Below is a small trained network, with its code and all its weights. Each question gives an input and a class and asks what happens when units are switched off, that is, made to give their printed mean instead of their output.

import numpy as np


def w(rows, s, z=0):
    codes = np.array(rows[::2]) - 128.0
    scale = np.full(codes.shape[1], s)
    scale[-1] = z or s
    return codes * scale


def f(y):
    return y / 2 * (1 + np.tanh(0.7978845608 * (y + 0.044715 * y**3)))


def log_softmax(a):
    a = a - a.max(-1, keepdims=True)
    return a - np.log(np.exp(a).sum(-1, keepdims=True))


def net(x, mask):
    res = np.array(x, float).reshape(1, 6) / 4 @ E
    y = f(res @ A[0][:, :-1].T + A[0][:, -1])
    res = res + np.where(mask, y, B[0][:, -1]) @ B[0][:, :-1]
    return log_softmax(res[-1] @ U[:, :-1].T + U[:, -1])


A, B = {}, {}
E = w([
[42,138,134,164,192,117,130,132,23],'x0',
[96,121,93,109,95,136,123,8,122],'x1',
[125,123,121,123,126,131,133,133,127],'x2',
[136,129,127,128,140,132,126,124,128],'x3',
[128,42,142,73,142,42,49,129,118],'x4',
[135,123,139,135,117,113,153,122,118],'x5',
],0.015)
A[0] = w([
[161,172,103,156,107,165,158,125,162,194],'n1',
[161,84,129,100,109,91,109,125,174,141],'n2',
[128,112,120,115,117,110,112,100,117,130],'n3',
[113,131,100,117,125,158,149,108,120,140],'n4',
[100,116,78,113,103,139,127,6,121,187],'n5',
[142,142,137,147,148,128,119,162,130,187],'n6',
[159,132,156,133,144,124,122,176,123,204],'n7',
[129,106,116,121,156,132,125,118,118,131],'n8',
[77,105,150,119,166,117,118,132,66,95],'n9',
[151,127,150,137,147,126,130,218,128,254],'n10',
[176,61,131,94,101,83,92,128,171,144],'n11',
[117,113,100,117,96,155,116,31,103,178],'n12',
[173,155,123,131,89,191,156,129,176,211],'n13',
[99,173,111,171,156,160,159,126,78,162],'n14',
[87,168,132,172,127,148,140,131,111,129],'n15',
[99,173,122,158,159,162,141,126,70,155],'n16',
[145,130,151,150,141,114,131,218,137,253],'n17',
[96,144,118,161,133,170,152,135,83,122],'n18',
[113,87,145,111,164,83,101,133,90,116],'n19',
[93,80,134,129,164,83,91,128,73,71],'n20',
[167,131,122,132,102,154,145,122,172,181],'n21',
],0.014,0.0084)
B[0] = w([
[46,228,125,173,76,129,186,57,85,210],'n1',
[183,40,109,48,175,138,94,139,115,197],'n2',
[141,146,75,84,96,108,96,126,119,159],'n3',
[116,130,129,165,105,85,80,94,147,157],'n4',
[121,119,17,130,56,38,10,59,159,250],'n5',
[105,141,201,147,173,148,155,168,123,167],'n6',
[141,117,232,121,138,195,167,192,81,182],'n7',
[114,134,139,118,98,119,120,128,111,140],'n8',
[3,177,128,193,91,128,167,88,100,189],'n9',
[126,133,226,123,153,199,184,202,108,218],'n10',
[210,57,125,46,195,157,81,167,107,220],'n11',
[104,97,60,128,92,84,62,74,158,225],'n12',
[60,196,163,121,44,151,178,82,63,225],'n13',
[158,86,185,214,168,44,112,183,222,210],'n14',
[161,84,144,160,171,85,115,145,194,180],'n15',
[154,102,154,184,144,73,110,170,192,204],'n16',
[134,145,249,128,160,204,191,214,113,219],'n17',
[189,45,157,176,183,79,88,158,204,185],'n18',
[77,158,168,92,76,187,166,101,47,187],'n19',
[67,249,97,141,59,143,188,59,50,191],'n20',
[104,185,102,93,43,159,148,81,33,194],'n21',
],0.0076,0.021)
U = w([
[53,240,168,123,100,178,221,144,38,217],'0',
[33,224,59,117,49,81,107,30,86,191],'1',
[155,86,186,170,242,95,154,205,203,136],'2',
[131,29,95,177,141,24,35,117,235,5],'3',
[240,3,182,36,190,174,120,177,101,130],'4',
[224,20,35,26,138,69,31,112,135,47],'5',
],0.0064,0.0014)

Each question gives the input, the list of numbers given to net, and the class t.
The units are the neurons (one row each of A and B). Each row of codes is followed by its name. A weight is (code - 128) times the scale printed after its matrix; where a second scale follows, it is the last column's (A, B and U).
mask holds one flag per neuron, in row order. A switched-off neuron (its flag False) gives its mean, the last column of its row in B, instead of its output. The means were averaged over made-up inputs and are rounded, as every weight is.
A unit's drop is (log p(t) with every unit on - log p(t) with that unit switched off) / (log p(t) with every unit on - log p(t) with every unit switched off).
k most important neurons: the k neurons with the biggest drops, biggest first
drop of u: that unit's drop, to one decimal
input [-8,1,-2,-2,2,-3], class 5: 3 most important neurons -> [n11 n17 n10]
input [1,-6,-7,-6,-8,-2], class 2: 3 most important neurons -> [n14 n18 n15]
input [-3,1,0,7,5,-5], class 5: 2 most important neurons -> [n17 n10]
input [0,5,2,-8,3,-4], class 5: 2 most important neurons -> [n1 n13]
input [-8,6,0,4,1,3], class 5: most important neuron -> [n11]
input [1,0,-5,4,8,1], class 0: 3 most important neurons -> [n20 n19 n5]
input [1,-8,4,-7,-6,-4], class 2: 2 most important neurons -> [n14 n18]
input [-2,1,7,-6,8,-3], class 5: 2 most important neurons -> [n17 n10]
input [8,0,8,-6,-3,-2], class 2: drop of n5 -> 0.2
input [1,-7,-6,-4,-3,2], class 2: drop of n20 -> 0.1
input [2,-8,8,1,8,-3], class 0: drop of n20 -> 0.6
input [6,0,7,3,-2,5], class 2: drop of n5 -> 0.2
